Below are the code and all the weights of a small trained network. Each question names an input and a class and asks about switching units off, where a switched-off unit gives its printed mean instead of its output.

import numpy as np


def w(rows, s, z=0):
    codes = np.array(rows[::2]) - 128.0
    scale = np.full(codes.shape[1], s)
    scale[-1] = z or s
    return codes * scale


def norm(h):
    return h / np.sqrt((h * h).mean(-1, keepdims=True) + 1e-5)


def f(y):
    return np.maximum(y, 0)


def log_softmax(a):
    a = a - a.max(-1, keepdims=True)
    return a - np.log(np.exp(a).sum(-1, keepdims=True))


def net(x, mask):
    res = np.array(x, float).reshape(1, 5) / 4 @ E
    u = 0
    for l in range(3):
        y = f(norm(res) @ A[l][:, :-1].T + A[l][:, -1])
        res = res + np.where(mask[u : u + 7], y, B[l][:, -1]) @ B[l][:, :-1]
        u += 7
    return log_softmax(norm(res)[-1] @ U[:, :-1].T + U[:, -1])


A, B = {}, {}
E = w([
[127,128,128,127,129,124,129,128,127],'x0',
[98,143,140,92,119,160,53,250,148],'x1',
[126,128,126,127,131,129,129,126,127],'x2',
[209,115,157,149,192,139,137,146,184],'x3',
[124,224,63,132,157,127,152,183,163],'x4',
],0.0017)
A[0] = w([
[79,133,144,116,139,221,46,252,158,100],'L0N1',
[82,182,54,93,116,37,199,64,70,8],'L0N2',
[62,166,13,135,130,96,144,123,106,67],'L0N3',
[214,157,149,153,161,109,135,138,157,46],'L0N4',
[143,56,204,144,108,133,98,89,104,152],'L0N5',
[154,65,180,138,181,152,88,208,218,10],'L0N6',
[98,218,33,163,164,130,180,158,163,146],'L0N7',
],0.0018,0.0015)
B[0] = w([
[152,132,184,46,96,29,68,83,126,250],'L0N1',
[155,156,151,190,64,194,149,106,109,181],'L0N2',
[165,157,201,156,62,160,113,80,102,182],'L0N3',
[65,85,89,103,163,94,134,116,151,162],'L0N4',
[162,173,133,32,142,85,96,133,118,197],'L0N5',
[229,107,148,141,81,176,94,138,38,184],'L0N6',
[175,250,132,117,123,116,130,82,136,242],'L0N7',
],0.0024,0.0022)
A[1] = w([
[101,93,158,115,99,151,67,230,153,129],'L1N1',
[127,134,150,102,88,50,112,102,111,102],'L1N2',
[138,89,128,175,131,143,187,54,106,126],'L1N3',
[131,3,146,156,122,123,174,27,102,141],'L1N4',
[151,224,17,145,144,125,212,101,157,158],'L1N5',
[139,125,75,188,189,132,167,155,182,40],'L1N6',
[100,63,87,141,118,105,160,107,102,3],'L1N7',
],0.0026,0.0014)
B[1] = w([
[126,74,107,210,155,148,225,51,104,206],'L1N1',
[100,129,81,130,148,164,148,155,116,190],'L1N2',
[128,213,112,100,124,160,95,196,147,197],'L1N3',
[112,211,118,108,138,110,86,221,174,221],'L1N4',
[88,2,168,181,100,165,136,117,112,255],'L1N5',
[33,87,99,93,215,102,88,111,122,151],'L1N6',
[99,190,93,73,112,108,73,223,114,135],'L1N7',
],0.003,0.0026)
A[2] = w([
[209,59,122,182,190,144,185,93,174,136],'L2N1',
[145,195,111,117,117,128,91,174,159,175],'L2N2',
[34,202,75,83,79,88,123,140,104,2],'L2N3',
[30,43,113,122,94,130,137,100,74,66],'L2N4',
[60,129,113,98,61,113,94,137,88,16],'L2N5',
[118,1,160,110,127,139,117,110,91,217],'L2N6',
[207,119,164,111,208,108,112,179,208,156],'L2N7',
],0.0033,0.00064)
B[2] = w([
[48,108,119,79,161,126,74,189,98,201],'L2N1',
[112,124,113,92,178,106,125,65,132,213],'L2N2',
[160,31,174,81,95,138,105,187,67,230],'L2N3',
[115,180,97,201,211,126,172,84,253,182],'L2N4',
[121,170,117,99,182,119,123,106,127,204],'L2N5',
[109,109,92,172,126,139,145,189,110,187],'L2N6',
[171,155,123,167,69,113,176,70,164,252],'L2N7',
],0.0042,0.0036)
U = w([
[109,135,146,10,129,109,85,138,60,168],'0',
[42,104,93,173,215,132,132,156,157,212],'1',
[203,178,125,117,133,72,136,65,209,158],'2',
[197,57,138,190,90,123,120,192,113,2],'3',
[104,164,133,187,60,174,161,78,78,47],'4',
],0.011,0.00092)

Each question gives the input, the list of numbers given to net, and the class t.
The units are the neurons (one row each of A and B). Each row of codes is followed by its name. A weight is (code - 128) times the scale printed after its matrix; where a second scale follows, it is the last column's (A, B and U).
mask holds one flag per neuron, layer by layer. A switched-off neuron (its flag False) gives its mean, the last column of its row in B, instead of its output. The means were averaged over made-up inputs and are rounded, as every weight is.
A unit's drop is (log p(t) with every unit on - log p(t) with that unit switched off) / (log p(t) with every unit on - log p(t) with every unit switched off).
The circuit of an input: a set's keep is (log p(t) with only the set's units on - log p(t) with every unit switched off) / (log p(t) with every unit on - log p(t) with every unit switched off). Starting from the 12 units with the biggest drops (on a tie, the unit counted first), units are removed one at a time, each time the one whose removal leaves the highest keep (on an exact tie, the one counted first), for as long as the keep stays at least 0.8.
units of the circuit, in order: the units of the circuit, biggest drop first
unit that matters most: the unit with the biggest drop
top k neurons: the k neurons with the biggest drops, biggest first
k most important neurons of layer l: the k neurons of layer l with the biggest drops, biggest first
input [7,7,-4,-2,-2], class 1: units of the circuit, in order => L1N1, L2N4
input [-1,-1,-2,3,7], class 1: unit that matters most => L1N5
input [-4,8,-6,-7,0], class 1: top 4 neurons => L1N1, L2N4, L0N7, L1N4
input [0,-7,-3,-2,6], class 4: units of the circuit, in order => L0N2, L1N5
input [-3,-7,-2,1,7], class 1: units of the circuit, in order => L2N1, L1N5
input [-2,-1,-2,-6,6], class 4: units of the circuit, in order => L1N5, L0N3
input [2,6,5,1,-5], class 3: units of the circuit, in order => L2N1, L2N6
input [-5,-4,-8,-8,-1], class 0: units of the circuit, in order => L2N3, L2N7
input [-2,2,-6,0,7], class 0: top 4 neurons => L2N4, L2N7, L2N3, L1N5
input [-7,8,-3,-6,-2], class 1: top 2 neurons => L1N1, L2N4
input [6,8,-2,-1,0], class 1: top 4 neurons => L1N1, L0N7, L1N4, L1N3
input [4,6,7,2,1], class 2: top 2 neurons => L0N1, L1N5
input [-2,-6,-7,-3,0], class 0: top 2 neurons => L1N4, L1N3
input [-2,7,-2,-7,-5], class 1: units of the circuit, in order => L2N4
input [-5,-8,3,-7,-8], class 0: top 2 neurons => L1N4, L2N3
input [-4,7,4,3,1], class 2: 2 most important neurons of layer 2 => L2N3, L2N7
input [-3,-1,-8,-6,8], class 4: top 3 neurons => L1N5, L1N4, L0N1
input [8,0,2,-1,8], class 4: 3 most important neurons of layer 0 => L0N7, L0N3, L0N5
input [3,-2,-1,0,4], class 4: top 3 neurons => L0N7, L0N3, L1N5
input [-5,-3,2,8,2], class 1: most important neuron of layer 2 => L2N1
input [7,-8,-2,-4,0], class 0: top 3 neurons => L1N4, L1N3, L1N1
input [-4,4,-8,1,0], class 3: 3 most important neurons of layer 0 => L0N7, L0N1, L0N6
input [4,-8,-8,-7,-6], class 0: top 2 neurons => L1N4, L2N3
input [-2,-2,-2,6,-8], class 2: top 2 neurons => L1N4, L1N5
input [-8,7,-6,0,-7], class 1: top 3 neurons => L1N1, L2N4, L2N3
